Table B holds the same points as the rows below and some others, measured another way and shuffled. Each row below is followed by which row of B it is.
B:
1: [-169 -296 -109   63 -179  -15  -58 -146   35  174  133   39  -55  -23
  129 -138 -287  262  -38 -129   -9  103  -19   79   69 -204  -54 -146
  -11]
2: [-369 -138 -236   -5   33  -20  292  -77   58   81  234  -15   83  -20
  -77   76 -176 -168   52 -162  -15   49  -37   88   70 -156 -198 -200
  410]
3: [ -53   -6 -138  -84  -24 -204  -85  -96  -90  121  131  217  -27 -212
    8   11   44  -69   86 -158  -91   89   75   65   10 -223 -162 -196
   86]
4: [ -99  148 -114  -62  -28   99  -82 -209   -2  114  102  114  177 -124
   69  -85  -80  -93   52    7 -121   88   21  129 -157   17  -55 -187
  -38]
5: [ -84 -232 -269    9   97  553  317 -763   -8 -521 -297  387  287   20
  257 -528 -498 -601 -503  556  220  -10  467  369 -304  267 -269 -219
  113]
6: [-396  325  103 -219   77 -505 -226  441   89  587  284  -70 -244   -3
 -165  697  499  364  692 -348 -207  139 -439 -306  152 -381  287 -226
  -12]
7: [ -22  -62 -214    5   96  490  174 -648   19 -300 -104  326  278  -94
  181 -439 -329 -538 -383  441   53   61  342  268 -338  200 -298 -202
   18]
8: [-232 -121  -97   44 -113   58  -32 -208  152  149  261  -86   -1  -19
    5 -110 -245  125  -78   75  -35  107  -41  -78 -114 -169 -174 -178
  -91]
9: [-221   49  -54  -79   58   92  -23 -196   85   75   45   84   12    8
   62   27  -45  -36   45  158   -1   70   -2    0 -135  -51   -6 -183
  -57]
10: [-354   61 -171  -98   -4   29  -33 -274  -38   10    0   29   92   41
  183   27 -254    9  102   76   87   22   70   67  -42 -149  -67 -187
    6]
11: [-188   63 -252  -86  140  396   11 -547 -117  -94  -60  156  220 -110
  369 -185 -331 -300  -91  177  121  -12  296  335 -183  -12 -244  -30
   73]
12: [ -67  221  -84  -42   49  120  -39 -229  109  146  248  153  173 -191
  -81  -81   59 -268    0  123 -235  182  -28  -45 -263  -14 -209 -270
  -89]
13: [ 331  459  317 -269  -84 -498 -739  255   67  410  158  152 -337 -279
 -194  251  717  387  305   57 -269  102 -156 -315 -315  -86  298 -155
 -681]
14: [-569  -93 -410   38  -59    8  270 -201 -118  167  227   -7  296  -26
  162   36 -479  -97  209 -412  -57  112  -40  218  268 -322 -287 -245
  500]
15: [ 297  368  340 -280  -55 -416 -779  263   48  442   92   82 -419 -224
  -53  293  663  530  318   36 -154   31 -136 -217 -277  -89  393   -9
 -670]
16: [ -27  222  184 -162  -89  -17    8  322  220   94  -59  -98   81  158
 -269  184  272  156  190   52  -98 -112 -275  144 -267  570  667 -148
  -33]
17: [-126    8   18  -61 -150  138  -43    5   93   86  -58  -97  116  122
   57  -34 -146  241   65    5   17  -77  -99  258 -144  306  392  -69
  -44]
18: [ -37   73 -131  -99 -126  -62   -6  -80  -76  -40  -26  114  183  -80
   -8  -93  -96  -65   35  -89  -41  -46   74  268 -100  171   97 -178
  111]
19: [ -50   93 -113  -75  -59   12    3 -134   -8   16   57  131  160 -111
  -23  -86  -47 -133    4  -15  -88   26   46  170 -148  110   -3 -198
   54]
20: [-204  216 -203  -69  -59 -161 -172 -255  -40  175  346   32  109 -241
   -9  -19 -106  -81   94  -45 -151  146   44 -128 -111 -349 -407 -254
  -77]
21: [   8 -289 -131   66 -230  -54  -77  -72   -9  171  216   -4  -22 -151
   49 -205 -240  217 -106 -248  -47   29   34  200   16 -109  -92  -53
   71]
22: [ 318  503  277 -256 -112 -481 -716  229   39  401  166  168 -236 -295
 -196  209  669  340  313   18 -312  120 -163 -275 -313  -52  280 -196
 -654]
23: [ 113  444  323 -262  -50 -404 -835  135   52  497   76  117 -390 -152
   47  329  571  584  414  109 -183  151 -194 -377 -225 -267  337 -140
 -812]
24: [-275  -14 -105  -97  -34  -61   96 -133   33  -77  -72  108   60   98
    1   30 -122  -47   58  104   61   14   18   52  -47   24   86 -278
   79]
25: [-272  149 -130  -75  -38   72  -61 -257   28   58   78   15  153   -1
   92  -27 -195  -20   73  109  -22   64   13   27 -140  -52  -62 -220
  -78]
26: [-102  -21 -109 -115 -118  -26  -58  -74  -91  -19  -90   16   84    0
  126  -31 -175  116   59  -95   93 -119   91  320  -54  136  186  -57
   94]
27: [ -88    5  -25  -80   95  136  -30 -138   48  117   -1  180  -17  -52
  101   27   58  -59   48   66  -28   64    9  121 -116   12   70 -110
   -7]
28: [-343  234  128 -123   24  115   98   71  266   88 -121   23  122  303
 -125  217  125   56  245  261  -86   69 -310  -62 -190  335  532 -344
 -114]
29: [-210   85  -45  -65   87  223 -133 -261  107  182  157  -38   -9  -48
  161   20  -86   38   29  171   13   58    7    8 -206 -114  -89  -45
 -154]
30: [-406  244  -23 -254   47  -80   68  190   68   51  -20 -298   41  201
  -59  409   39  145  334  -36  162 -236 -133  164 -101  217  411  -20
  214]
31: [-225 -270 -154   77 -200 -164  116 -125   76   61  145  162   25    5
  -81 -145 -234   48  -52  -76 -102  190  -55  -67   93 -208 -132 -395
   80]
32: [ 218  343  263 -285 -170 -627 -620  305  -38  257  -95  252 -287 -122
 -144  269  588  436  374  -32 -174   58 -138 -195 -130  -23  500 -264
 -523]
33: [-398  185 -158  -76  -58   10   -9 -296   38   10   42   48  203   69
   58  -16 -253  -52  114  162  -32  115  -16  -73 -102 -106  -84 -365
  -87]
34: [ -22  -63  -92  -75  -37   50  -14 -103 -114   38 -174  304  101  -57
  175  -68  -50  -24   84 -135  -25   26   67  356   18  120  203 -144
  117]
35: [-136  157 -268  -79    8  271  -41 -474 -173  -70  -49  184  339 -151
  304 -232 -334 -258  -32   42    6   16  245  358 -154   44 -194 -123
   59]
36: [-468  -83 -251    0   43  136  136 -205   15  206  247 -120  101   -9
  169   81 -331    9  122 -168   33   53  -29  128   77 -270 -220  -79
  274]
37: [-258  -77 -163 -117  -37 -366 -151  -85 -121  151  122  107 -179 -110
  100  162  -52  149  186 -183   55   60   70  -58  147 -474 -177 -180
   65]
38: [-297   92  105  -17   88  361  -90 -177  318  280  130  -91  -23  141
   87   75  -21  166   69  326  -59  145 -219 -135 -259   24  159 -129
 -316]
39: [-272    7 -160 -113  -31   13  -39 -203  -85   10  -59   45   77   26
  205   20 -227   59  104  -19  110  -37   92  194   -9  -65   36 -119
   71]
40: [-254  188   67 -242  172   50   19  225  128  176   56 -260  -89  103
  -43  436  229  120  285  -26  128 -214 -141  180 -168  209  396  123
  178]
41: [ 199  478  238 -240 -106 -436 -650  177   37  374  128  163 -199 -222
 -147  215  562  330  329   39 -281  136 -168 -279 -265  -81  273 -233
 -611]
42: [-190  -97 -380    9  109  191   15 -579 -174   41  207  242  136 -317
  319 -226 -358 -350 -122  -50    5  142  318  189  -11 -431 -659 -106
  185]
43: [  44  -42 -237    3   38  540   54 -652  -77 -232 -121  280  331 -160
  321 -493 -406 -418 -347  294   57    9  371  443 -318  232 -245  -80
    1]
44: [-188  -56  -73 -111  -38  -36   33  -84   14  -45  -78   48   -3   71
   44   36 -102   44   38   52  108  -63   49  150  -62   66  148 -142
   81]
45: [  11  -43 -340  -13  -55  472  224 -735  -35 -549  -56   78  433 -115
  114 -623 -609 -589 -580  480  194 -156  523  414 -474  370 -421 -116
  114]
46: [ 244  297  304 -294 -112 -444 -701  302   17  344   37  -32 -406 -142
  -52  298  541  589  298   -6  -41  -87 -103 -117 -246   -8  473   42
 -557]
47: [-129  -43  -96  -79  -22   31   13 -134  -71   19 -162  272   87   10
  153  -25  -73  -21   97  -49   -8   50   38  249   16   57  177 -209
   87]
48: [   8  -47  123  -64  -93  114    1  168  215  118   36 -136  -17   90
 -123   27   77  216   -3   28   -8 -108 -156  207 -229  404  445   -4
  -18]
49: [-324  153 -274  -70   52  265   36 -534 -106  -94  -78  212  322  -30
  296 -163 -373 -281   14  177   24   92  186  189 -117  -64 -214 -262
   25]
50: [ -42  -50  -62 -100  -27  -47   70  -29   26  -49  -15  100   22  -31
  -70   -6   15  -80  -17   12   26  -60   55  188 -118  152  117 -139
  134]
51: [-114   86  -51 -127    1   19  -30  -91  130   -4  215 -222  -20  -53
 -112   31  -41  -13  -73  159   98 -140   65   40 -305   92  -55   -2
    4]
52: [-326  -85 -432  -49  -23  -62  161 -489 -109 -214  259  -39  149 -178
   55 -190 -487 -344 -206   57  161  -44  354   71  -84 -336 -676 -175
  295]
53: [-385  146   99 -171  -77   69   40  121  182    5 -208 -215   75  392
  -15  236  -71  309  242  175  139 -150 -222  120 -148  401  668 -147
  -54]
54: [ 184  263  167 -240 -144 -356 -544  180  -63  241  -37   84 -192 -139
   11  166  350  412  269  -81  -70  -47  -46   34 -165   40  394  -53
 -382]
55: [ 240  326  331 -306  -99 -476 -771  300   19  391   35    0 -445 -153
  -32  333  588  633  342    6  -58  -47 -125 -181 -232  -79  473   28
 -632]
56: [-115   25  -61 -117   -8   76  -93 -114   -3   59   13  -44   12  -26
  124   15  -94   91   38   24   91  -91   67  210 -147   72  105    4
    8]
57: [-272   66 -112  -84  -34   83  -60 -225    3   56   -7   27   98   39
  162   -4 -205   58   89   73   41   25   26  104  -83  -35   35 -157
  -45]
58: [-104  -10  -60 -105    8   73  -48 -120   16   46    5   24   -6  -22
   95    9  -60   35   23   39   67  -54   60  186 -132   62   89  -45
   22]
59: [-447  288   97 -276   -1 -574 -265  507   75  509  273 -339 -304   81
 -152  745  366  568  675 -357  -18  -58 -390 -234  128 -319  378  -66
   20]
60: [ -60   40  -16  -72 -151   66   -5  -28   53    4  -80   44  165   61
  -17  -87  -91   78   29   26  -40  -32  -51  233 -158  318  315 -176
  -21]
61: [ -80  -16   -4 -119   34   74  -73  -62  125   56  155 -198 -120  -34
  -10   60  -10   94  -61  133  141 -146   62  101 -259   72   35   90
  -13]
62: [  68  385  280 -325 -175 -638 -655  288   64  228   33  -72 -374  -26
 -191  349  483  575  338  126  -21  -58 -142 -342 -241  -81  434 -167
 -610]
63: [-319   16  -78 -111  -17   14  -16 -166   67   -5    7  -81   -3  107
   75   69 -180   95   55  154  136  -42   19   24 -112  -34   61 -139
  -24]
64: [ -26 -157 -251   20  119  741   72 -845  -53 -313 -197  261  267  -90
  487 -551 -551 -419 -466  482  212  -22  479  456 -357  184 -318    9
  -51]
65: [-249   15 -132  -95  -92    6  -52 -174  -86    1 -133   90  119   67
  196  -15 -236  107  124  -28   70  -14   50  217    5   19  151 -177
   26]
66: [-145   39  -41  -83   47  186 -140 -199   45  164   69   -2  -11  -43
  192   13  -83   94   49   76   37    7   25  129 -155  -37   25   -4
 -101]
67: [-590  -68 -359   57   54  130  223 -265  -24  279  343  -48  212  -60
  185   74 -406 -109  188 -296  -79  181  -70   88  190 -433 -402 -196
  386]
68: [-104   14   44  -62  230  288  -83 -200  175  241  140  115 -137  -85
  121   81  153  -66   13  213  -38  123  -26  -22 -215 -100  -50  -31
 -133]
69: [-153  -37 -117   91  -81  170 -100 -302  105  274  289  105  104 -143
  103 -194 -204   25  -34    6 -210  258  -64  -46  -97 -224 -255 -234
 -163]
70: [-399 -213 -437  -59  -49 -100  188 -473 -214 -269    2  106  127  -57
  214 -155 -567 -231 -112  -25  250  -53  364  198  109 -334 -470 -212
  362]

[ -21  -11   15   18  -43  -91  -14   61   42  146   -7   13  -33   -2
 -137   55  -35   95  -72   17   40   37   52  -98   68   51  -33  126
   13   69  -49   59   83  -33  -83] | 11
[ -91   48  -11  -65  122  -42  -19   19  -17   35  -28  -37  -93   69
   14  -15  -81   41  -24  -39   40  -66   94  -74   66   94  -31  -27
   -3 -116   73   29   -2   52   56] | 48
[   1   93   -8  -40  -80  -46   67  117  -69   74  -14 -175 -160  -61
  -62   22  -41   -9   66   14 -107  -86   64 -116   68  185    7  -20
 -144  -39   77  -19   38   88   53] | 18
[ -70  -18   12  -10  -96  -46  -73  135 -124  -66   75   38   74  -30
  -61   -9   56  111  -33    2   75   39   67   19  -32   -2 -101  -74
  -90   64  -16   52   44  -58  -20] | 6
[ 136  -84   39  -50 -114   12  121   42   15  -10   60  -58 -142 -102
  -12  146  117   56  -16  173  -17 -164 -156   32   63  177   54  156
    5   50   35    2  -25 -143   42] | 25
[ -39   84    7  127   -1 -132  -66  103   29  113   56   57   55  -32
 -123   21  -64   87  -79 -140   22  144   11  -94  -12  -67  -50    5
  -40   62 -129   84  161  -23 -162] | 67
[ -22  -16  -12   73  -37   14   -7  102   -4   48  106  -80  -52  -47
  -44   21   -3   37   52 -175 -140   24 -128   14  -49   34  -35 -110
 -148  152 -142   52   37   -6   89] | 22
[  12  192   45   55   60  -57  -23   86 -104  -70  110    3   -2  -48
   99   46  -99   62   35 -181    4  -39  -50  -21  -33  -89   48 -101
  -74  -80   -7  -61   58   39   13] | 60
[  68  -55    3  -52   29   23   75  102  -23  -91   60  -46 -120  -47
   72   66   68   29    8   12   41 -169 -191   70   24  177    9   26
  -43  -60   52  108  -21 -108  120] | 13
[  38   15  -60  -30  188   25  134  -75  100  -91   72 -107 -248  -33
  137   34   97  -72  -19    9 -139 -183 -211   30    2  229   38 -139
   22 -202   93   28  -53  -61  107] | 45
[ -90  -72  -42   33   23 -116  -44   21  118  134   10   61  -20   39
 -164   12   45   77 -145   21   44  108   55  -85   27   84 -111   37
   62   40  -59  146   93  -72 -135] | 29
[  76   54   73  -97  -39   -6   72   35  -68   42   -7  -78 -144  -21
   41  123  -80   76   46   69   28 -190   12  -59  120  100   89  167
   -2  -30   92  -98  -39   18  105] | 54
[ -66   41  -15  -41  -20 -136    8    8   32   95   74    6 -134   47
  -38  127   -2   63  -16   -1    7  -36   72 -116   28  112  -29    5
   84  -27   85   -5   22   43   18] | 36
[ -53   96  178  182  161  175 -211 -140 -117 -115  430  182  158   85
  364  191 -261  267  197 -682 -155   31 -323  242 -261 -666  140 -273
   -5  417 -426 -376 -169   47  385] | 43
[-60 -31 -17 -13 -25 -74  -6  64  37 121  33 -22 -94  30 -90  62 -12  67
 -19 -37  -1  -2  22 -76  37 117 -55  34  -3  55 -10  77  39   4  30] | 42
[  11 -115   51 -114  -16   48   18    7  -14   74 -111  -42  -55   11
  -86   -5  -16  101  -74  195   77 -103   93  -22  149  117   -9  212
   -4   39   12    6  -44  -83   18] | 58
[  30  196   15   99  351  -84  -37   -1  -13 -290   -9  186  160  -92
  134 -149   32   30 -284   22  238   23  -58   52  -15 -115   -7 -114
   50 -444   41  107  152 -217 -355] | 62
[-52 -35  -3 -55   5 -58  -5  45  16  92 -11 -16 -87  38 -68  42 -17  71
 -42  33  52 -40  61 -68  72 123 -43  74  21  -2  33  63  16 -11  24] | 15
[  95   86   62 -100  -96 -100   50  248 -181  -88  -85  -12    2 -104
  -36   21   -2   71  -58  203  267 -145   85  -59  140  168    3  206
  -79 -203  193  107  101  -79 -111] | 47
[-132 -265  -22  -87  -43   -1  -93   71   25   67  -24   74   36   92
 -161  -27   94  150 -117  103  153   41   79   36   48  119 -178   94
   21  160  -57  197  -15 -137   26] | 68
[ -30  -32   56  -71   24   41  -43    5  -95  -66  -66   20   64  -15
  -29  -77    5  111 -106  150  105  -41  137   16   73  -20  -35   52
  -36  -28    6  -43  -21  -92  -58] | 44
[ -51 -129   -8  -63  240  129   18 -182   99  -61   21  -14 -120   71
  116  -25   43   44  -77   19  -65 -126 -103   98   17   55    2  -73
   78  -39  -34  -37 -141 -104  141] | 51
[  22 -215  103 -173 -126  160    4  -61  -88   13 -106  -40    0   -5
  -83   -9   50  164  -65  333   51 -135  148   59  145   41   -4  231
  -15  184  -20 -142 -152 -135   74] | 37
[ -94 -127  -17   -8  -83  -13  -63   55  -13   38    8   14   47  -10
 -168  -53   97   98  -99   94   13   83  102   -5    3   54 -134  -23
  -58  137  -80   74   29  -94  -67] | 9
[ -80  -78   53  -39 -219   20  -54  -62  -66  100   36  -30   23  -18
 -168   28   54  145  -33  168 -115   64  225  -53   18  -64  -54    7
  -37  273  -90 -209  -51  -11  -28] | 53
[ -47   58   -4 -104  110   -5    0   74 -131 -173    4  -23  -47    4
  111  -47   14   30  -18   29  106 -143   41   28   25  110  -33 -104
  -54 -220  156   36  -24  -19   74] | 50
[ -62    1    8  -72 -178  -93   13   30  -29  160  -27  -77  -94   -8
 -183   57   16   77  -28  173  -44    0  236 -161   94  125  -49   81
  -17   80   60  -75   26   50  -53] | 39
[ -76  141  -54   31   10 -107    3  128  -64  -22  122  -78 -105  -24
   18   27  -11  -13   63 -174  -88  -12  -17  -68  -60  104  -49 -224
 -115  -87   57   48   73   90   60] | 19
[ -96  -31   30   79  -98  -25 -106  -23    2  115   37   37  108  -26
 -193  -39    7  135 -104   18  -77  184  155  -55  -20 -141  -82  -33
  -54  235 -200  -82   56  -46 -153] | 10
[ 167  -56   88   -5 -201   10   87   99  -50  -18  115  -21  -62 -139
  -14  186   87  109   22  101   -4 -124 -183   55   24   55   69  169
  -35  159  -39  -41   -3 -150   35] | 49
[-120  -12   21  -48   30  -15  -58  -74   14  142  -17  -21  -58   87
  -71    9  -92  102  -27   -7  -41   12  180  -98   61  -18  -30   15
   28   82  -39 -102  -38   63   37] | 46
[-200  -91  -83  -88  164  -44  -37 -118  130  123  -85  -22 -119  140
 -106  -90   21   24 -140   93  -16   26  211 -110   76  170 -133  -64
   89  -85   54   65  -25   18  -23] | 61
[ -57   52   50 -104 -254  -68  -15  186 -188  136  -12 -125  -74   -5
 -131   75  -96  101  118   39    5  -59  234 -144   90  103  -30   88
 -142  126   79  -75   14  140  107] | 34
[ 117  -82   88  -35  -85   26   50   36   -7   43  -53   -3  -11  -83
  -89   60   28  115  -97  206   79  -82  -22    1  120   51   41  265
    0   82  -42  -12   13 -164  -81] | 57
